Here is a tiny trained network, its code and every weight. The questions are about switching its units off for an input and a class, where a switched-off unit gives its printed mean instead of its output.

import numpy as np


def w(rows, s, z=0):
    codes = np.array(rows[::2]) - 128.0
    scale = np.full(codes.shape[1], s)
    scale[-1] = z or s
    return codes * scale


def norm(h):
    return h / np.sqrt((h * h).mean(-1, keepdims=True) + 1e-5)


def f(y):
    return np.maximum(y, 0)


def log_softmax(a):
    a = a - a.max(-1, keepdims=True)
    return a - np.log(np.exp(a).sum(-1, keepdims=True))


def net(x, mask):
    res = np.array(x, float).reshape(1, 4) / 4 @ E
    u = 0
    for l in range(4):
        y = f(norm(res) @ A[l][:, :-1].T + A[l][:, -1])
        res = res + np.where(mask[u : u + 6], y, B[l][:, -1]) @ B[l][:, :-1]
        u += 6
    return log_softmax(norm(res)[-1] @ U[:, :-1].T + U[:, -1])


A, B = {}, {}
E = w([
[118,179,122,104,101,239,131,99,129],'x0',
[46,185,179,82,175,107,91,132,58],'x1',
[153,53,246,111,178,201,71,178,166],'x2',
[220,161,169,4,80,81,103,111,152],'x3',
],0.0049)
A[0] = w([
[116,229,65,114,129,90,171,99,145,214],'0.n0',
[162,82,125,186,69,144,155,125,208,152],'0.n1',
[123,177,117,119,119,198,126,106,145,7],'0.n2',
[75,138,185,106,178,135,110,121,93,153],'0.n3',
[107,66,108,163,112,3,81,170,124,2],'0.n4',
[64,127,93,212,155,157,165,193,119,80],'0.n5',
],0.0045,0.0042)
B[0] = w([
[149,88,184,129,103,164,103,249,126,255],'0.n0',
[173,175,119,150,166,113,42,89,55,198],'0.n1',
[162,159,113,85,200,192,150,145,170,136],'0.n2',
[254,122,55,161,149,132,66,89,104,191],'0.n3',
[198,170,157,87,240,189,255,143,124,153],'0.n4',
[154,78,241,86,37,129,138,46,94,192],'0.n5',
],0.0048,0.005)
A[1] = w([
[66,222,3,120,20,44,250,128,69,28],'1.n0',
[181,103,41,176,72,125,166,112,210,36],'1.n1',
[133,137,83,79,108,113,87,105,170,3],'1.n2',
[140,73,129,75,138,127,194,137,85,100],'1.n3',
[17,248,139,87,187,79,96,133,32,37],'1.n4',
[74,190,78,78,126,228,164,113,181,10],'1.n5',
],0.005,0.0023)
B[1] = w([
[60,125,171,133,123,164,57,252,254,255],'1.n0',
[149,138,105,116,207,146,31,59,169,183],'1.n1',
[94,100,148,92,148,137,151,101,95,139],'1.n2',
[125,207,140,139,104,144,146,159,111,152],'1.n3',
[196,109,52,130,197,125,34,35,144,215],'1.n4',
[205,192,189,114,192,175,254,119,144,165],'1.n5',
],0.006,0.0037)
A[2] = w([
[182,114,126,77,127,134,117,179,113,165],'2.n0',
[138,165,130,51,64,80,151,104,134,3],'2.n1',
[110,169,117,111,101,170,156,93,123,108],'2.n2',
[105,81,120,128,189,2,183,143,163,45],'2.n3',
[45,106,90,197,169,161,171,112,106,61],'2.n4',
[158,156,176,144,104,161,130,114,90,226],'2.n5',
],0.0076,0.0023)
B[2] = w([
[62,114,106,183,99,128,151,130,103,253],'2.n0',
[89,65,145,115,114,78,149,79,136,162],'2.n1',
[154,150,132,113,183,88,178,141,141,153],'2.n2',
[161,220,125,71,156,193,205,142,131,163],'2.n3',
[109,103,165,2,70,52,175,57,169,179],'2.n4',
[110,141,99,154,127,71,156,169,106,233],'2.n5',
],0.0085,0.0052)
A[3] = w([
[185,101,86,118,119,140,84,109,160,21],'3.n0',
[171,187,149,101,132,158,208,142,111,66],'3.n1',
[116,48,223,126,146,188,69,255,141,1],'3.n2',
[164,115,151,37,52,85,129,118,113,64],'3.n3',
[107,80,170,92,58,63,150,74,137,11],'3.n4',
[210,94,85,193,107,174,153,69,198,122],'3.n5',
],0.0058,0.0022)
B[3] = w([
[67,138,108,172,202,124,91,110,92,159],'3.n0',
[168,148,191,186,213,170,202,194,112,194],'3.n1',
[73,240,12,84,61,106,133,183,253,254],'3.n2',
[73,47,209,152,139,209,196,50,167,203],'3.n3',
[37,122,163,160,53,169,136,45,111,215],'3.n4',
[127,159,158,21,196,56,71,96,48,205],'3.n5',
],0.0051,0.0042)
U = w([
[73,158,104,108,96,117,86,193,216,165],'0',
[71,84,203,105,81,107,167,58,111,166],'1',
[181,134,98,102,186,97,20,89,70,146],'2',
[187,179,167,102,190,152,212,170,116,149],'3',
[122,119,102,245,83,118,147,169,54,68],'4',
[197,89,105,135,78,178,128,140,97,2],'5',
],0.013,0.0053)

Each question gives the input, the list of numbers given to net, and the class t.
The units are the neurons (one row each of A and B). Each row of codes is followed by its name. A weight is (code - 128) times the scale printed after its matrix; where a second scale follows, it is the last column's (A, B and U).
mask holds one flag per neuron, layer by layer. A switched-off neuron (its flag False) gives its mean, the last column of its row in B, instead of its output. The means were averaged over made-up inputs and are rounded, as every weight is.
A unit's drop is (log p(t) with every unit on - log p(t) with that unit switched off) / (log p(t) with every unit on - log p(t) with every unit switched off).
The circuit of an input: a set's keep is (log p(t) with only the set's units on - log p(t) with every unit switched off) / (log p(t) with every unit on - log p(t) with every unit switched off). Starting from the 12 units with the biggest drops (on a tie, the unit counted first), units are removed one at a time, each time the one whose removal leaves the highest keep (on an exact tie, the one counted first), for as long as the keep stays at least 0.8.
units of the circuit, in order: the units of the circuit, biggest drop first
most important unit: the unit with the biggest drop
k most important neurons of layer l: the k neurons of layer l with the biggest drops, biggest first
drop when u is switched off: that unit's drop, to one decimal
input [-5,-8,-7,0], class 2: units of the circuit, in order : [1.n1]
input [7,6,1,6], class 3: units of the circuit, in order : [1.n5; 2.n2; 3.n1]
input [7,-6,-4,6], class 3: units of the circuit, in order : [2.n2; 3.n1]
input [-2,7,-7,-7], class 0: 2 most important neurons of layer 1 : [1.n0; 1.n4]
input [-2,3,5,6], class 1: 2 most important neurons of layer 1 : [1.n0; 1.n1]
input [-6,2,-5,-2], class 3: 2 most important neurons of layer 0 : [0.n4; 0.n0]
input [3,7,8,8], class 0: 2 most important neurons of layer 2 : [2.n4; 2.n0]
input [1,-3,-1,1], class 4: 2 most important neurons of layer 1 : [1.n4; 1.n0]
input [-6,-8,7,-4], class 2: 2 most important neurons of layer 0 : [0.n0; 0.n1]
input [-3,7,-3,-7], class 1: 2 most important neurons of layer 3 : [3.n4; 3.n5]
input [8,7,-1,-3], class 3: 2 most important neurons of layer 0 : [0.n1; 0.n2]
input [0,4,-2,0], class 2: 2 most important neurons of layer 1 : [1.n4; 1.n0]
input [0,-8,0,-7], class 2: 2 most important neurons of layer 2 : [2.n0; 2.n1]
input [4,-6,-5,8], class 1: most important unit : 2.n1
input [4,-8,-2,6], class 2: drop when 0.n5 is switched off : 0.3
input [-3,5,-4,1], class 2: drop when 1.n4 is switched off : 2.9
input [-4,-5,3,-4], class 2: drop when 3.n5 is switched off : 0.1
